[[  5   5  -5  -7  -2  -2   1   9   6]
 [ -2  -3  -5  -7   3   2   4  -2  17]
 [  3 -15   7   2  14 -31   2  -4 -14]
 [  2 -28   3  -2   3 -11  -5  -7  16]
 [ -6  -7  11  -7   5 -11  -5  -6 -19]
 [  7 -10   3   6   2  33   9   5 -13]
 [  2   6  -3   2  -4  57   3   0   5]
 [ 10  -1  -4  -3  -2  39   7   1  14]
 [ 10 -11  -4   6  -6   6   9   1  -7]]: 3

[[-10   5   4  -7  -4  22 -23   7 -11 -17 -17  -1 -12 -15]
 [ 40  -5 -13  -3  -7 -15  19   8 -20 -14 -51   1 -23  -3]
 [-12 -18   4  22 -10 -29  30 -24  22 -16  18   1  33  -4]
 [-10 -10  -4  22  -2   3  27  11  26 -22  24 -14   1  -8]
 [  0   4 -27   3 -22 -19  -4  17  11  36  24   6  -1 -15]
 [ -6 -20  31  -5  -9 -20   3   6 -24 -32 -29  -5  -9  24]
 [-19  14  -5   5  18  13 -23 -14   3  20 -12 -13 -14  -9]
 [ 15 -11 -25 -22 -11   8   8  17  11 -20   5  25  -5 -48]
 [ 10  -5 -28 -17 -21 -12 -40 -14  -4  55   2 -26 -29   1]
 [ 23 -16  13  -8 -12   9 -10   0 -18   5 -23  -9 -13  12]
 [ -1  13  25  -5  -6  -3 -13 -18  -4  21  13 -13  -5  13]]: -12

[[-26  28 -37   0   2 -15  43  10  -7  24 -49  29  29 -57]
 [-27  16 -31 -19   9  -1  40   2 -13  13 -43  28  37 -39]
 [ -6  10 -13  30  11 -17   5   9  13 -14 -14 -38 -48  19]
 [-34  -5 -37  -4   7  19  31 -19   3 -21 -39  37  -4 -48]
 [ 44  -6  41  15   0   0 -58   5  16  -3  40 -35 -14  53]
 [-15  27 -33   0  -6 -10  38  12  -5  30 -47  20  32 -44]
 [ 23  13  28 -13  -2 -17 -15  13 -13  32  13  -1  48  19]
 [-35 -10 -32  -1  21  13  19 -20  12 -35 -27  24 -21 -31]
 [  9  -6  26   9  35 -23 -32  -3  25 -29  19 -28 -32  50]
 [-19  36 -32   3  18 -32  33  19   0  23 -43  11  26 -37]
 [-33   4 -45   4  14   7  32 -11   9 -17 -44  28 -10 -55]]: -6

[[-14   4   0   6   3   1 -13   8  15   0  16]
 [-10  10  12  -2   7  -3 -12  17  16   3  17]
 [  3  20  -2   5   9  13 -23  -5   1   1  10]
 [  4   1  12  13  -5  18  15  17  -4  -1   3]
 [  6  10  12   7  11   0   3   7 -15   0   4]
 [ -8   6   5  -7   8 -52  16  19   8  -5  -5]]: 3

[[ 20 -13  23   9 -12   4 -12]
 [  9 -11 -28 -32   0 -31  14]
 [ -6  -1   1   0  10 -28 -10]
 [ -6  39  -2  12  26 -27 -16]
 [ 13   1 -10   6  -1 -56  -9]
 [  2 -13   9 -15  -5  -2  20]
 [ 25 -14  18  42 -36  27  15]
 [ -3  21  -4   3  14  -5 -16]
 [ -9   2 -10  -4   9  33 -12]
 [ 11 -11 -14   7  -6 -35  -6]
 [ 10   5   3  -6   0  16  26]
 [  9  23  11  52 -16  42  35]]: -6

[[-10 -43  30   8  47   8   2 -22  -8]
 [ 26 -14 -32 -18 -28 -22  28  -2  -8]
 [-11 -17  -1   7 -18  19  -8 -56 -31]
 [-30 -22  29  21   8 -22  -7   9  -9]
 [  9 -15 -18  -8 -27  -1   9 -27 -15]
 [-14   0 -14   5  19   6 -13 -39  -3]
 [ 35  -4 -51  -5 -34 -36  30   2   5]
 [-34   2  27  15  24 -13 -27  24   2]]: -11

[[  0   1   2  -2  -1   0   1]
 [  0  -1   0   1  -1  -1   1]
 [  0   1  -5  -1   2   0   0]
 [ -1   1   1   0  -2   3   1]
 [  0  -1   2   0   2   0   1]
 [  2   0  -2 -69  -1   0   0]]: 0

[[-18 -37  18  -6 -40   7 -35  42  -5   7  -8]
 [  9 -21 -30   6  28 -14   7   7  -5 -17  -1]
 [ 14  -9 -13  13   9 -11   3  16 -12  12  -5]
 [ 19   0   6  -2  10  17  40 -21  22 -27 -11]
 [-11 -11  -5 -22 -46  13 -41  17 -40  12  -4]
 [ 12  15   8 -15   5 -15  19 -12  28  13   6]
 [  6 -12   3  60   8  20   4  25  15 -19  -1]
 [ 20  35  42 -28 -23  14  39 -33  25 -22 -15]]: 14
---
[[-17 -27  20  13  -3 -11]
 [ -1 -15  20  13  -3 -11]
 [ 16  23  67 -27  18 -43]] ⇒ -27

[[  6 -29  29  31  27  -2 -53]
 [  8   2  -4  -8   9  -6  -4]
 [-27  -6  -8 -20 -32 -10  37]] ⇒ -32

[[-18  35  31 -31  32 -24  33]
 [ 53 -27 -35 -19  12 -32 -22]
 [-45  11  22 -56  -5  48  21]] ⇒ -5

[[-29  44   2 -53   0  40 -24]
 [  1  36  -1   4  38  13  43]
 [ -3  -7 -36 -48 -40  48 -29]] ⇒ -40

[[-51  40 -21 -67]
 [ -9 -13  -9  18]
 [ 66  70  54 -63]] ⇒ 70

[[ 16   3  18  36  13]
 [-37  17 -11 -26  -1]
 [ 28 -22 -57   7   6]] ⇒ -57
---
-12.13	9.80	-5.39	6.78	8.65	5.74	16.48
-10.36	-4.15	3.86	-6.91	-10.83	-3.00	-11.26
-6.19	-0.63	11.65	-10.35	-12.75	3.85	-7.80
Out: -10.83

6.31	-12.14	-19.86	8.50	-0.89	-2.86
0.61	14.02	5.74	13.79	-18.68	-13.09
Out: 8.50

-13.959	-3.900	9.595	-13.270
-11.737	-2.506	14.186	-13.963
Out: -3.900

-98.5	-21.3	-7.9	-162.4	225.4	-7.3	-23.0
-60.8	-184.6	6.4	-109.4	174.3	22.8	-14.0
Out: 225.4

3.864	-6.080	-9.582	-6.873	1.365	-9.063	2.843
-3.093	-8.506	-7.546	2.066	8.063	-5.773	-4.038
-4.852	15.852	4.634	11.441	11.430	-15.290	-10.366
Out: 8.063

-0.6	-1.1	-0.5	-1.8
1.3	-1.7	0.7	0.7
-0.6	-0.8	0.2	0.6
Out: -1.7
---
[[ 0.545 -0.779  0.660  0.586]
 [-1.384  0.649 -0.504  1.784]
 [-0.832  0.857  0.264  1.599]] --> 0.857

[[ 1.793  0.010  0.254  1.698  0.447]
 [ 0.923 -0.052 -0.371  0.658 -0.633]
 [ 1.408 -0.283 -0.555  0.954 -1.239]] --> -0.555

[[-0.4 -0.4 -0.5 -1.3 -1.1 -2.0  1.9]
 [-0.8 -2.1  0.1 -1.4 -0.8 -0.5 -1.3]
 [-1.3 -2.2 -1.4 -0.2  0.6  0.0 -1.8]] --> 0.6

[[-0.021  0.061 -0.070  0.023  0.001 -0.081 -0.063]
 [ 0.028  0.010  0.025  0.101  0.084  0.140 -0.190]
 [-0.151 -0.214 -0.139  0.153 -0.224  0.023  0.010]] --> -0.224

[[ 20.388   4.038 -18.090  11.114]
 [  7.469  18.956  22.460  21.264]
 [  5.089   9.395  21.518  11.600]] --> 9.395

[[  6.48  10.59   6.84  20.59]
 [  7.07  16.43  14.48  14.12]
 [  1.23 -20.15  -1.12  16.30]] --> -20.15
